Below are the code and all the weights of a small trained network. Each question names an input and a class and asks about switching units off, where a switched-off unit gives its printed mean instead of its output.

import numpy as np


def w(rows, s, z=0):
    codes = np.array(rows[::2]) - 128.0
    scale = np.full(codes.shape[1], s)
    scale[-1] = z or s
    return codes * scale


def norm(h):
    return h / np.sqrt((h * h).mean(-1, keepdims=True) + 1e-5)


def f(y):
    return np.maximum(y, 0)


def log_softmax(a):
    a = a - a.max(-1, keepdims=True)
    return a - np.log(np.exp(a).sum(-1, keepdims=True))


def net(x, mask):
    res = np.array(x, float).reshape(1, 5) / 4 @ E
    u = 0
    for l in range(2):
        y = f(norm(res) @ A[l][:, :-1].T + A[l][:, -1])
        res = res + np.where(mask[u : u + 11], y, B[l][:, -1]) @ B[l][:, :-1]
        u += 11
    return log_softmax(norm(res)[-1] @ U[:, :-1].T + U[:, -1])


A, B = {}, {}
E = w([
[87,117,82,127,110,1,141],'x0',
[134,123,120,119,125,132,136],'x1',
[92,67,71,111,153,143,26],'x2',
[126,128,127,131,126,129,128],'x3',
[53,59,233,71,75,102,118],'x4',
],0.0029)
A[0] = w([
[80,106,202,94,48,57,159,94],'0.n1',
[142,156,174,154,180,210,153,112],'0.n2',
[200,231,127,179,142,111,208,127],'0.n3',
[97,58,135,55,127,129,52,121],'0.n4',
[107,161,122,113,146,20,167,2],'0.n5',
[86,79,12,130,114,92,55,36],'0.n6',
[157,163,192,139,46,68,174,44],'0.n7',
[253,182,69,189,229,153,151,160],'0.n8',
[97,147,78,112,86,10,134,57],'0.n9',
[192,139,145,93,205,164,131,123],'0.n10',
[137,149,181,88,115,213,137,53],'0.n11',
],0.004,0.002)
B[0] = w([
[105,217,86,83,113,167,121,245],'0.n1',
[145,47,125,149,72,117,122,190],'0.n2',
[95,94,130,98,215,137,127,228],'0.n3',
[130,138,154,135,164,159,190,245],'0.n4',
[155,73,116,178,89,155,115,181],'0.n5',
[128,111,131,135,196,168,183,233],'0.n6',
[116,82,154,136,233,139,203,194],'0.n7',
[88,163,134,88,97,76,96,255],'0.n8',
[253,107,178,229,52,131,68,221],'0.n9',
[117,97,123,163,95,78,113,171],'0.n10',
[157,85,145,185,108,119,120,182],'0.n11',
],0.0047,0.0034)
A[1] = w([
[123,132,172,75,86,181,121,152],'1.n1',
[112,107,125,140,137,45,117,108],'1.n2',
[164,221,68,115,136,116,65,114],'1.n3',
[106,177,201,73,51,203,109,157],'1.n4',
[123,157,195,129,95,90,216,91],'1.n5',
[238,97,170,188,48,131,69,106],'1.n6',
[105,88,136,130,217,115,147,126],'1.n7',
[122,88,94,187,78,63,145,6],'1.n8',
[137,232,71,180,157,92,157,187],'1.n9',
[102,88,1,129,187,169,65,47],'1.n10',
[107,77,136,137,144,177,42,210],'1.n11',
],0.0048,0.0014)
B[1] = w([
[139,180,34,137,165,49,91,210],'1.n1',
[147,178,64,131,67,197,114,186],'1.n2',
[2,179,84,78,81,85,140,183],'1.n3',
[60,224,28,116,86,28,95,233],'1.n4',
[162,68,135,99,223,216,58,221],'1.n5',
[137,54,32,237,16,102,126,251],'1.n6',
[169,151,164,116,167,159,131,221],'1.n7',
[162,98,122,183,59,208,143,190],'1.n8',
[91,90,174,91,82,145,83,211],'1.n9',
[148,124,238,98,167,126,167,240],'1.n10',
[219,133,142,166,117,128,211,254],'1.n11',
],0.0039,0.0033)
U = w([
[177,81,84,244,23,110,127,254],'0',
[45,215,92,49,107,62,98,82],'1',
[175,102,212,112,254,154,174,89],'2',
],0.0082,9.6e-05)

Each question gives the input, the list of numbers given to net, and the class t.
The units are the neurons (one row each of A and B). Each row of codes is followed by its name. A weight is (code - 128) times the scale printed after its matrix; where a second scale follows, it is the last column's (A, B and U).
mask holds one flag per neuron, layer by layer. A switched-off neuron (its flag False) gives its mean, the last column of its row in B, instead of its output. The means were averaged over made-up inputs and are rounded, as every weight is.
A unit's drop is (log p(t) with every unit on - log p(t) with that unit switched off) / (log p(t) with every unit on - log p(t) with every unit switched off).
The circuit of an input: a set's keep is (log p(t) with only the set's units on - log p(t) with every unit switched off) / (log p(t) with every unit on - log p(t) with every unit switched off). Starting from the 12 units with the biggest drops (on a tie, the unit counted first), units are removed one at a time, each time the one whose removal leaves the highest keep (on an exact tie, the one counted first), for as long as the keep stays at least 0.8.
circuit, biggest first: the units of the circuit, biggest drop first
most important unit: the unit with the biggest drop
k most important neurons: the k neurons with the biggest drops, biggest first
top k neurons in layer l: the k neurons of layer l with the biggest drops, biggest first
drop when u is switched off: that unit's drop, to one decimal
input [4,-6,-6,5,5], class 2: circuit, biggest first : 1.n5
input [-5,-5,1,1,-8], class 1: circuit, biggest first : 0.n8; 1.n3
input [7,0,-5,-2,-8], class 1: 3 most important neurons : 0.n8; 0.n3; 1.n3
input [-3,-2,-5,-2,-6], class 1: 2 most important neurons : 0.n8; 0.n3
input [7,-6,8,2,3], class 2: top 2 neurons in layer 1 : 1.n6; 1.n10
input [-2,-1,7,4,6], class 2: top 3 neurons in layer 1 : 1.n11; 1.n6; 1.n3
input [0,2,6,-1,-4], class 2: 3 most important neurons : 0.n6; 1.n10; 0.n1
input [3,7,-4,-7,2], class 2: top 2 neurons in layer 0 : 0.n7; 0.n1
input [-8,3,-5,-6,7], class 0: top 2 neurons in layer 0 : 0.n11; 0.n2
input [6,-7,-8,-5,-4], class 2: 2 most important neurons : 0.n3; 0.n7
input [-2,-1,3,7,-2], class 2: 2 most important neurons : 0.n9; 0.n1
input [4,8,-5,3,7], class 1: 2 most important neurons : 0.n1; 1.n4
input [-4,-6,3,-3,-7], class 1: 2 most important neurons : 0.n8; 1.n3
input [-8,4,0,-7,6], class 0: most important unit : 0.n11
input [-2,7,-1,8,-6], class 1: drop when 0.n8 is switched off : 1.4
input [-6,2,1,3,4], class 0: drop when 1.n2 is switched off : 0.0
input [-8,8,2,1,6], class 0: drop when 0.n11 is switched off : 0.1
input [-4,5,-8,8,-8], class 1: drop when 0.n3 is switched off : 0.2
